Below is a small trained network, with its code and all its weights. Each question gives an input and a target symbol and asks what happens when units are switched off, that is, made to give their printed mean instead of their output.

import numpy as np


def w(rows, s, z=0):
    codes = np.array(rows[::2]) - 128.0
    scale = np.full(codes.shape[1], s)
    scale[-1] = z or s
    return codes * scale


def norm(h):
    return h / np.sqrt((h * h).mean(-1, keepdims=True) + 1e-5)


def softmax(a):
    e = np.exp(a - a.max(-1, keepdims=True))
    return e / e.sum(-1, keepdims=True)


def log_softmax(a):
    a = a - a.max(-1, keepdims=True)
    return a - np.log(np.exp(a).sum(-1, keepdims=True))


def net(x, mask):
    ids = ['ΠΩαγεζστ'.index(c) for c in x.split()]
    T = len(ids)
    res = E[ids] + P[:T]
    u = 0
    for l in range(2):
        r = norm(res)
        for j in range(3):
            rows = slice(2 * j, 2 * j + 2)
            q, k, v = (r @ M[l][rows].T for M in (Q, K, V))
            z = softmax(np.where(np.tri(T) > 0, q @ k.T / 2**0.5, -1e9)) @ v
            o = O[l][rows]
            res = res + np.where(mask[u + j], z, o[:, -1]) @ o[:, :-1]
        u += 3
    return log_softmax(norm(res)[-1] @ U[:, :-1].T + U[:, -1])


Q, K, V, O = {}, {}, {}, {}
E = w([
[125,106,7,140,152,186,128,127,105,193,89,164],'Π',
[141,231,130,155,82,177,26,156,224,164,102,170],'Ω',
[138,83,114,138,91,206,155,153,118,123,133,93],'α',
[119,44,166,87,88,47,76,158,143,84,82,163],'γ',
[118,166,119,206,76,121,118,61,184,126,136,202],'ε',
[96,123,149,165,138,115,91,170,251,116,123,81],'ζ',
[169,134,137,168,130,160,76,103,89,81,90,171],'σ',
[215,125,189,160,185,98,174,125,125,160,77,185],'τ',
],0.03)
P = w([
[134,112,93,156,137,180,186,247,103,25,224,208],'0',
[141,107,125,114,143,167,160,150,123,46,199,188],'1',
[118,94,128,119,141,157,141,140,128,61,161,183],'2',
[163,101,121,122,152,149,150,141,143,75,160,172],'3',
[126,90,131,120,141,142,140,125,143,100,142,166],'4',
[121,83,134,128,130,136,124,122,141,115,127,157],'5',
[190,109,107,130,148,126,136,154,159,97,130,136],'6',
[146,95,136,121,125,122,134,122,163,146,121,138],'7',
[109,83,154,127,110,126,112,121,143,179,106,129],'8',
[144,85,161,125,119,115,125,128,156,200,112,119],'9',
[212,117,131,122,132,105,141,160,183,175,112,91],'10',
[142,104,148,120,95,103,118,142,159,201,65,74],'11',
[188,116,161,122,98,83,137,150,181,212,85,58],'12',
[177,128,142,144,87,83,101,174,154,234,64,43],'13',
],0.013)
Q[0] = w([
[138,66,119,87,106,109,179,135,76,139,105,89],'0.h0',
[175,138,206,154,152,84,107,98,113,83,103,201],'0.h0',
[173,141,184,84,166,100,120,125,3,96,81,126],'0.h1',
[171,155,113,190,125,240,134,103,125,151,89,155],'0.h1',
[74,178,48,119,107,148,37,66,123,120,129,157],'0.h2',
[110,13,146,99,79,107,184,176,155,90,132,78],'0.h2',
],0.048)
K[0] = w([
[133,85,87,78,151,122,148,166,91,31,170,205],'0.h0',
[101,141,69,181,185,156,176,30,155,182,149,152],'0.h0',
[175,124,254,184,83,123,141,167,85,63,95,132],'0.h1',
[118,192,108,104,180,214,111,117,78,114,124,167],'0.h1',
[90,108,43,107,101,173,68,79,109,152,129,65],'0.h2',
[135,131,169,126,126,53,113,183,224,59,164,79],'0.h2',
],0.042)
V[0] = w([
[123,102,99,34,154,66,90,143,119,102,165,171],'0.h0',
[139,83,177,93,34,53,115,164,109,142,102,128],'0.h0',
[173,151,172,252,83,177,130,133,104,138,48,70],'0.h1',
[133,135,47,115,141,124,125,126,80,182,117,151],'0.h1',
[143,112,75,109,149,54,128,149,118,174,154,117],'0.h2',
[90,123,54,112,158,131,78,90,67,163,141,119],'0.h2',
],0.016)
O[0] = w([
[119,126,130,83,122,174,140,133,90,70,39,96,124],'0.h0',
[166,221,69,51,124,116,137,188,87,131,77,60,152],'0.h0',
[140,67,63,173,116,90,138,71,141,113,208,169,153],'0.h1',
[122,111,195,78,162,148,92,14,111,144,225,83,232],'0.h1',
[115,166,134,94,131,155,212,122,157,105,72,160,80],'0.h2',
[179,157,98,255,61,144,153,185,97,93,83,103,2],'0.h2',
],0.0075,0.0085)
Q[1] = w([
[142,129,152,146,153,97,114,115,134,140,84,138],'1.h0',
[135,127,120,128,115,146,137,122,118,113,142,132],'1.h0',
[55,32,248,63,142,103,191,159,146,122,106,105],'1.h1',
[115,153,192,120,224,134,81,148,193,121,165,90],'1.h1',
[174,2,137,119,155,105,183,93,36,153,85,154],'1.h2',
[134,59,130,51,123,124,95,182,161,120,99,13],'1.h2',
],0.043)
K[1] = w([
[143,119,103,157,142,96,112,130,125,145,98,151],'1.h0',
[114,142,136,141,138,130,149,128,106,131,129,120],'1.h0',
[53,18,120,33,149,71,89,129,91,179,77,131],'1.h1',
[82,147,149,97,200,97,46,135,185,174,172,117],'1.h1',
[176,61,135,83,148,89,218,115,3,114,36,167],'1.h2',
[134,110,116,54,156,187,80,184,178,144,72,14],'1.h2',
],0.038)
V[1] = w([
[59,72,21,64,154,242,224,215,48,132,171,220],'1.h0',
[78,158,148,43,4,179,140,137,124,167,173,215],'1.h0',
[248,146,184,172,132,138,179,143,192,44,171,123],'1.h1',
[156,130,148,151,42,138,142,129,86,201,77,95],'1.h1',
[1,80,117,126,172,205,166,96,85,75,147,212],'1.h2',
[143,172,100,62,178,210,141,147,141,22,137,159],'1.h2',
],0.019)
O[1] = w([
[118,66,90,234,169,75,71,115,62,1,155,142,185],'1.h0',
[180,91,84,145,131,84,120,120,47,83,118,119,173],'1.h0',
[117,136,66,68,137,97,140,137,103,162,72,111,137],'1.h1',
[176,104,100,76,130,79,68,165,210,159,159,193,12],'1.h1',
[172,195,125,43,103,126,114,167,203,202,98,105,180],'1.h2',
[120,140,181,155,96,110,143,90,201,236,184,154,158],'1.h2',
],0.0093,0.011)
U = w([
[145,101,77,168,65,149,120,76,115,56,215,239,228],'Π',
[199,167,85,151,45,119,48,134,150,253,2,61,180],'Ω',
[144,168,179,153,97,71,155,154,110,190,167,147,47],'α',
[176,158,219,38,86,102,63,202,137,66,91,179,117],'γ',
[141,143,148,92,96,110,131,165,116,163,146,145,3],'ε',
[76,168,168,22,121,152,89,103,105,140,224,56,123],'ζ',
[57,159,84,139,130,190,189,219,219,118,160,99,154],'σ',
[173,165,160,80,220,139,202,108,110,93,124,246,65],'τ',
],0.008,0.0036)

Each question gives the input, a string of symbols that net reads in full, and the target symbol t.
The units are the heads (2 rows each of Q, K, V and O). Each row of codes is followed by its name. A weight is (code - 128) times the scale printed after its matrix; where a second scale follows, it is the last column's (O and U).
mask holds one flag per head, layer by layer. A switched-off head (its flag False) gives its mean, the last column of its rows in O, instead of its output. The means were averaged over made-up inputs and are rounded, as every weight is.
A unit's drop is (log p(t) with every unit on - log p(t) with that unit switched off) / (log p(t) with every unit on - log p(t) with every unit switched off).
The circuit of an input: a set's keep is (log p(t) with only the set's units on - log p(t) with every unit switched off) / (log p(t) with every unit on - log p(t) with every unit switched off). Starting from all 6 units, units are removed one at a time, each time the one whose removal leaves the highest keep (on an exact tie, the one counted first), for as long as the keep stays at least 0.8.
units of the circuit, in order: the units of the circuit, biggest drop first
most important unit: the unit with the biggest drop
which heads matter: for each layer, one digit per head in row order, 1 if its drop is at least 0.15 and else 0, layers parted by /
drop of u: that unit's drop, to one decimal
input γ α α γ τ ε α ε γ α γ, target α: which heads matter -> 100 / 001
input α α Ω α α γ γ τ γ Π τ α ε σ, target Π: most important unit -> 0.h1
input ζ α γ α α ε α α α γ, target α: units of the circuit, in order -> (0.h0, 1.h2)
input Π σ Ω, target Π: which heads matter -> 001 / 101
input α σ σ, target Ω: which heads matter -> 100 / 011
input ζ α α ζ γ γ Π ζ Π σ α γ Ω α, target ζ: which heads matter -> 010 / 000
input Π α Π, target Ω: which heads matter -> 001 / 001
input γ Ω ζ ε γ Π α Ω Π γ ζ α α τ, target τ: units of the circuit, in order -> (0.h1, 1.h2, 1.h0)
input γ τ α α Π α α α ζ α Π α Π ε, target Π: which heads matter -> 011 / 001
input ε τ α ζ γ γ Π Π γ, target Π: which heads matter -> 101 / 011
input τ Π σ γ Π Π σ Ω γ σ, target Ω: units of the circuit, in order -> (0.h2, 1.h1)
input γ ζ α ζ σ ζ ζ α τ τ τ ζ ζ, target σ: units of the circuit, in order -> (0.h1, 1.h0, 1.h2)
input ε τ α α γ α Ω α, target Π: which heads matter -> 000 / 101
input α σ σ σ Π σ α α Ω, target Π: most important unit -> 1.h2
input σ α τ α γ α ζ τ Ω τ τ ζ Π ε, target Π: which heads matter -> 111 / 001
input σ σ α α α ζ ζ α γ α ζ Π τ τ, target τ: which heads matter -> 011 / 101
input α γ α α Ω σ γ α α α τ α Π, target Π: drop of 0.h2 -> 0.2
input γ Π ζ ε τ γ α α σ γ Π σ ζ, target ζ: drop of 1.h0 -> 0.1
input σ α γ α α γ α ε ε ε γ Π, target Π: drop of 0.h1 -> 0.5
input ε α τ γ α σ ζ ε ζ σ ζ ζ Π ζ, target ζ: drop of 1.h0 -> 0.2
input ζ Ω α γ Ω α, target Π: most important unit -> 1.h0
